Below are the code and all the weights of a small trained network. Each question names an input and a target symbol and asks about switching units off, where a switched-off unit gives its printed mean instead of its output.

import numpy as np


def w(rows, s, z=0):
    codes = np.array(rows[::2]) - 128.0
    scale = np.full(codes.shape[1], s)
    scale[-1] = z or s
    return codes * scale


def f(y):
    return y / 2 * (1 + np.tanh(0.7978845608 * (y + 0.044715 * y**3)))


def softmax(a):
    e = np.exp(a - a.max(-1, keepdims=True))
    return e / e.sum(-1, keepdims=True)


def log_softmax(a):
    a = a - a.max(-1, keepdims=True)
    return a - np.log(np.exp(a).sum(-1, keepdims=True))


def net(x, mask):
    ids = ['βζηθλξω'.index(c) for c in x.split()]
    T = len(ids)
    res = E[ids] + P[:T]
    u = 0
    for l in range(2):
        q, k, v = (res @ M[l].T for M in (Q, K, V))
        z = softmax(np.where(np.tri(T) > 0, q @ k.T / 2**0.5, -1e9)) @ v
        res = res + np.where(mask[u], z, O[l][:, -1]) @ O[l][:, :-1]
        u += 1
        y = f(res @ A[l][:, :-1].T + A[l][:, -1])
        res = res + np.where(mask[u : u + 8], y, B[l][:, -1]) @ B[l][:, :-1]
        u += 8
    return log_softmax(res[-1] @ U[:, :-1].T + U[:, -1])


Q, K, V, O, A, B = {}, {}, {}, {}, {}, {}
E = w([
[145,172,119,182,83],'β',
[60,141,164,112,79],'ζ',
[143,145,84,74,69],'η',
[165,108,125,150,71],'θ',
[3,56,73,110,138],'λ',
[93,112,199,88,220],'ξ',
[161,42,76,145,127],'ω',
],0.02)
P = w([
[140,197,178,239,185],'0',
[140,142,196,107,96],'1',
[118,168,66,195,254],'2',
[107,146,157,92,41],'3',
[103,142,50,224,204],'4',
[122,107,170,84,37],'5',
[129,119,27,240,185],'6',
[147,153,102,36,42],'7',
[88,145,47,238,162],'8',
[92,121,153,61,15],'9',
],0.0067)
Q[0] = w([
[138,139,254,66,179],'0.h1',
[190,101,189,35,186],'0.h1',
],0.0077)
K[0] = w([
[76,235,253,165,199],'0.h1',
[47,183,226,24,252],'0.h1',
],0.0065)
V[0] = w([
[134,151,161,254,5],'0.h1',
[102,64,80,162,81],'0.h1',
],0.0065)
O[0] = w([
[136,255,97,152,92,242],'0.h1',
[149,184,76,137,255,252],'0.h1',
],0.0099,0.0037)
A[0] = w([
[73,254,143,151,190,234],'0.n1',
[192,64,35,175,87,254],'0.n2',
[225,135,130,75,23,179],'0.n3',
[38,99,123,122,214,200],'0.n4',
[155,141,205,19,73,83],'0.n5',
[156,132,174,138,88,26],'0.n6',
[190,174,164,201,137,7],'0.n7',
[99,208,49,91,67,107],'0.n8',
],0.0099,0.0043)
B[0] = w([
[151,2,97,189,114,251],'0.n1',
[140,92,179,113,171,254],'0.n2',
[190,234,144,140,150,199],'0.n3',
[152,217,134,82,154,201],'0.n4',
[17,173,106,101,68,153],'0.n5',
[133,64,133,96,81,123],'0.n6',
[18,147,104,166,112,162],'0.n7',
[93,157,215,168,187,249],'0.n8',
],0.0096)
Q[1] = w([
[35,106,210,143,254],'1.h1',
[166,58,36,44,116],'1.h1',
],0.0036)
K[1] = w([
[147,73,115,126,185],'1.h1',
[142,1,109,139,28],'1.h1',
],0.0055)
V[1] = w([
[255,145,204,124,156],'1.h1',
[18,133,143,76,66],'1.h1',
],0.0067)
O[1] = w([
[225,186,88,167,121,231],'1.h1',
[88,99,246,207,254,1],'1.h1',
],0.0085,0.0067)
A[1] = w([
[235,96,87,181,134,1],'1.n1',
[107,225,141,46,107,36],'1.n2',
[64,215,107,95,181,114],'1.n3',
[115,61,79,145,108,224],'1.n4',
[109,85,1,171,194,62],'1.n5',
[156,94,248,91,133,142],'1.n6',
[238,179,235,46,39,128],'1.n7',
[23,124,180,153,61,52],'1.n8',
],0.0071,0.0062)
B[1] = w([
[34,85,149,145,150,228],'1.n1',
[111,37,130,117,214,190],'1.n2',
[109,168,108,126,214,192],'1.n3',
[134,87,141,98,207,206],'1.n4',
[180,114,193,51,90,219],'1.n5',
[216,162,161,38,105,145],'1.n6',
[128,99,223,3,67,255],'1.n7',
[44,108,81,26,56,172],'1.n8',
],0.007)
U = w([
[222,150,126,246,71,163],'β',
[82,178,105,136,12,70],'ζ',
[164,128,218,164,174,156],'η',
[247,124,231,166,21,57],'θ',
[108,124,94,157,175,181],'λ',
[115,43,191,111,92,3],'ξ',
[255,35,76,105,120,211],'ω',
],0.0087,0.0055)

Each question gives the input, a string of symbols that net reads in full, and the target symbol t.
The units are the heads (2 rows each of Q, K, V and O) and the neurons (one row each of A and B). Each row of codes is followed by its name. A weight is (code - 128) times the scale printed after its matrix; where a second scale follows, it is the last column's (O, A, B and U).
mask holds one flag per unit, layer by layer, with each layer's heads first. A switched-off unit (its flag False) gives its mean, the last column of its rows in O or B, instead of its output. The means were averaged over made-up inputs and are rounded, as every weight is.
A unit's drop is (log p(t) with every unit on - log p(t) with that unit switched off) / (log p(t) with every unit on - log p(t) with every unit switched off).
The circuit of an input: a set's keep is (log p(t) with only the set's units on - log p(t) with every unit switched off) / (log p(t) with every unit on - log p(t) with every unit switched off). Starting from the 12 units with the biggest drops (on a tie, the unit counted first), units are removed one at a time, each time the one whose removal leaves the highest keep (on an exact tie, the one counted first), for as long as the keep stays at least 0.8.
units of the circuit, in order: the units of the circuit, biggest drop first
k most important neurons: the k neurons with the biggest drops, biggest first
top k neurons in layer l: the k neurons of layer l with the biggest drops, biggest first
drop of u: that unit's drop, to one decimal
input ξ θ η ω θ ζ, target ζ: units of the circuit, in order : 0.n5; 0.n2
input β β ζ, target ξ: top 3 neurons in layer 0 : 0.n1; 0.n7; 0.n4
input ξ λ ω ξ, target ξ: units of the circuit, in order : 0.h1
input ξ ξ ξ ζ θ, target η: units of the circuit, in order : 0.h1; 1.h1; 0.n5
input β β ω ω θ, target ω: 2 most important neurons : 0.n8; 0.n3
input β θ ζ θ θ, target β: units of the circuit, in order : 0.h1; 1.n7; 0.n1
input λ λ η ξ η, target η: units of the circuit, in order : 1.h1; 0.n1; 0.h1
input θ β θ θ ω β ζ, target ω: units of the circuit, in order : 0.n1; 1.h1; 0.n5
input β θ η θ η θ θ, target β: 2 most important neurons : 1.n7; 0.n7
input β θ θ ζ, target ζ: 2 most important neurons : 0.n5; 1.n8
input β ξ θ, target η: units of the circuit, in order : 0.h1; 1.h1; 0.n5; 0.n1
input β θ ζ λ θ θ ζ, target β: units of the circuit, in order : 0.n1; 0.h1
input θ θ ω ω θ ζ θ ω ζ, target ω: units of the circuit, in order : 0.n1; 1.h1; 0.h1
input ζ ζ β, target ξ: top 4 neurons in layer 0 : 0.n1; 0.n7; 0.n4; 0.n3
input η ξ λ η θ ξ β, target η: 3 most important neurons : 0.n1; 0.n4; 1.n5
input θ θ ω θ ξ, target ω: top neuron in layer 0 : 0.n8
input ξ θ β β, target β: 2 most important neurons : 0.n1; 0.n3
input θ β ξ λ θ θ λ λ ζ η, target η: top 2 neurons in layer 0 : 0.n8; 0.n3
input β ω θ β θ ω η θ β ξ, target ξ: 3 most important neurons : 1.n2; 0.n5; 1.n7
input θ β θ θ ζ, target β: most important neuron : 0.n8
input ω ω β, target ω: 3 most important neurons : 0.n1; 1.n5; 1.n4
input ζ β ω ζ ω η λ, target ω: 2 most important neurons : 1.n5; 0.n2
input ζ ξ ζ ζ ζ, target ξ: 2 most important neurons : 0.n3; 1.n8
input θ θ θ η ω β β ω β, target ω: top 2 neurons in layer 0 : 0.n1; 0.n3
input ω η θ θ η ω ω η θ, target ω: drop of 0.n5 : 0.1
input β ξ ω θ λ, target ω: drop of 0.n5 : 0.3
